Below is a small trained network, with its code and all its weights. Each question gives an input and a class and asks what happens when units are switched off, that is, made to give their printed mean instead of their output.

import numpy as np


def w(rows, s, z=0):
    codes = np.array(rows[::2]) - 128.0
    scale = np.full(codes.shape[1], s)
    scale[-1] = z or s
    return codes * scale


def f(y):
    return y / 2 * (1 + np.tanh(0.7978845608 * (y + 0.044715 * y**3)))


def log_softmax(a):
    a = a - a.max(-1, keepdims=True)
    return a - np.log(np.exp(a).sum(-1, keepdims=True))


def net(x, mask):
    res = np.array(x, float).reshape(1, 4) / 4 @ E
    y = f(res @ A[0][:, :-1].T + A[0][:, -1])
    res = res + np.where(mask, y, B[0][:, -1]) @ B[0][:, :-1]
    return log_softmax(res[-1] @ U[:, :-1].T + U[:, -1])


A, B = {}, {}
E = w([
[55,36,151,142,135,209,68],'x0',
[30,142,180,151,173,28,72],'x1',
[157,71,196,95,2,96,111],'x2',
[211,221,170,134,203,165,37],'x3',
],0.0093)
A[0] = w([
[143,121,167,155,89,126,138,105],'n1',
[118,74,182,152,148,175,129,50],'n2',
[88,127,132,116,111,122,158,22],'n3',
[155,177,183,163,177,103,39,183],'n4',
[134,30,145,117,152,190,110,87],'n5',
[160,178,157,95,117,142,50,67],'n6',
[117,86,138,166,126,127,184,56],'n7',
[172,150,104,131,111,87,188,137],'n8',
[105,95,134,147,127,149,131,159],'n9',
[170,99,170,123,78,118,109,81],'n10',
[172,120,151,115,143,84,174,92],'n11',
[161,87,174,111,120,104,133,128],'n12',
[145,146,93,165,126,170,148,155],'n13',
[50,182,82,213,180,108,133,159],'n14',
[165,149,99,128,181,83,184,85],'n15',
[135,124,193,138,77,86,107,161],'n16',
[224,112,139,181,152,118,75,102],'n17',
[48,151,226,145,155,60,111,24],'n18',
[93,91,89,117,104,86,199,89],'n19',
[144,93,198,107,109,69,98,97],'n20',
[77,160,89,186,198,199,190,172],'n21',
[131,132,181,103,94,137,136,167],'n22',
[78,104,100,159,118,87,156,81],'n23',
[154,113,208,115,104,111,126,178],'n24',
[114,200,149,158,114,3,133,91],'n25',
[100,121,83,135,86,130,139,107],'n26',
[223,51,121,167,140,149,161,11],'n27',
[162,203,105,77,110,98,183,123],'n28',
[158,154,150,109,113,86,158,141],'n29',
[117,59,90,132,85,71,182,99],'n30',
[65,65,154,193,132,188,52,175],'n31',
[177,213,200,97,110,203,42,135],'n32',
[96,113,108,100,154,130,185,95],'n33',
[123,100,113,130,101,111,141,147],'n34',
[205,119,94,125,96,227,185,4],'n35',
],0.013,0.0036)
B[0] = w([
[134,132,131,124,116,163,89,153],'n1',
[148,168,188,158,130,136,175,166],'n2',
[131,103,136,91,114,98,109,146],'n3',
[84,60,117,101,140,142,118,248],'n4',
[134,150,192,117,145,186,164,194],'n5',
[60,100,117,62,165,75,145,193],'n6',
[88,108,152,84,144,98,108,161],'n7',
[108,98,200,131,127,215,158,187],'n8',
[97,136,138,123,115,140,173,164],'n9',
[153,197,93,98,122,156,76,181],'n10',
[109,174,185,155,151,166,151,155],'n11',
[182,162,100,134,175,145,98,163],'n12',
[141,111,107,137,118,137,111,165],'n13',
[209,132,82,103,97,178,51,238],'n14',
[158,129,142,99,124,183,128,177],'n15',
[196,154,73,109,122,164,109,194],'n16',
[111,89,144,95,118,96,127,187],'n17',
[194,65,120,241,1,52,123,231],'n18',
[63,119,130,63,143,105,122,210],'n19',
[194,144,94,120,121,141,112,188],'n20',
[188,174,97,72,115,163,85,237],'n21',
[164,163,97,126,175,157,112,166],'n22',
[83,90,125,100,142,88,108,186],'n23',
[158,170,38,96,141,174,98,186],'n24',
[137,112,181,171,101,161,144,216],'n25',
[115,111,128,82,114,127,106,164],'n26',
[147,130,151,182,63,92,95,170],'n27',
[135,126,162,125,125,164,187,200],'n28',
[134,152,172,142,163,195,174,171],'n29',
[92,106,120,92,137,112,120,220],'n30',
[156,129,189,155,136,221,168,248],'n31',
[44,88,117,46,130,92,158,247],'n32',
[118,134,111,77,145,95,94,165],'n33',
[99,130,100,66,142,134,123,163],'n34',
[219,22,107,231,50,27,87,220],'n35',
],0.0092,0.013)
U = w([
[145,53,129,218,71,88,117,132],'0',
[166,206,38,84,143,181,95,113],'1',
[24,75,130,66,151,109,140,102],'2',
[113,140,253,154,139,208,189,92],'3',
[100,119,104,150,140,177,158,255],'4',
[89,190,125,191,160,67,147,96],'5',
[85,180,98,187,167,105,153,94],'6',
],0.012,0.01)

Each question gives the input, the list of numbers given to net, and the class t.
The units are the neurons (one row each of A and B). Each row of codes is followed by its name. A weight is (code - 128) times the scale printed after its matrix; where a second scale follows, it is the last column's (A, B and U).
mask holds one flag per neuron, in row order. A switched-off neuron (its flag False) gives its mean, the last column of its row in B, instead of its output. The means were averaged over made-up inputs and are rounded, as every weight is.
A unit's drop is (log p(t) with every unit on - log p(t) with that unit switched off) / (log p(t) with every unit on - log p(t) with every unit switched off).
The circuit of an input: a set's keep is (log p(t) with only the set's units on - log p(t) with every unit switched off) / (log p(t) with every unit on - log p(t) with every unit switched off). Starting from the 12 units with the biggest drops (on a tie, the unit counted first), units are removed one at a time, each time the one whose removal leaves the highest keep (on an exact tie, the one counted first), for as long as the keep stays at least 0.8.
units of the circuit, in order: the units of the circuit, biggest drop first
unit that matters most: the unit with the biggest drop
top k neurons: the k neurons with the biggest drops, biggest first
drop when u is switched off: that unit's drop, to one decimal
input [3,-5,5,6], class 2: units of the circuit, in order -> (n32)
input [7,-6,-1,6], class 3: top 4 neurons -> (n5, n18, n31, n2)
input [4,7,-7,-5], class 0: top 2 neurons -> (n18, n24)
input [-3,-2,2,3], class 4: top 2 neurons -> (n19, n31)
input [5,5,0,6], class 2: top 2 neurons -> (n32, n35)
input [-7,-3,-6,-7], class 2: top 2 neurons -> (n19, n31)
input [-2,6,-7,-7], class 1: top 3 neurons -> (n14, n21, n35)
input [0,7,-8,-1], class 1: top 4 neurons -> (n14, n21, n35, n27)
input [7,2,4,-6], class 3: top 2 neurons -> (n31, n5)
input [-6,8,-8,2], class 0: top 2 neurons -> (n18, n25)
input [-5,1,5,-3], class 1: top 3 neurons -> (n31, n16, n24)
input [7,7,1,8], class 2: top 2 neurons -> (n32, n6)
input [5,-1,-4,4], class 3: top 2 neurons -> (n31, n24)
input [-3,-5,6,-8], class 2: unit that matters most -> n19
input [8,6,-8,-8], class 1: top 3 neurons -> (n14, n21, n32)
input [-7,-3,6,-6], class 3: top 3 neurons -> (n8, n28, n29)
input [2,2,4,-4], class 1: top 3 neurons -> (n32, n16, n4)
input [-6,5,3,-4], class 3: drop when n8 is switched off -> 0.2
input [-1,6,-8,-1], class 1: drop when n21 is switched off -> 2.1
input [6,-8,0,3], class 0: units of the circuit, in order -> (n35)
input [-2,-2,-2,3], class 4: drop when n17 is switched off -> -0.2
input [-4,-5,-7,-8], class 2: drop when n7 is switched off -> 0.2
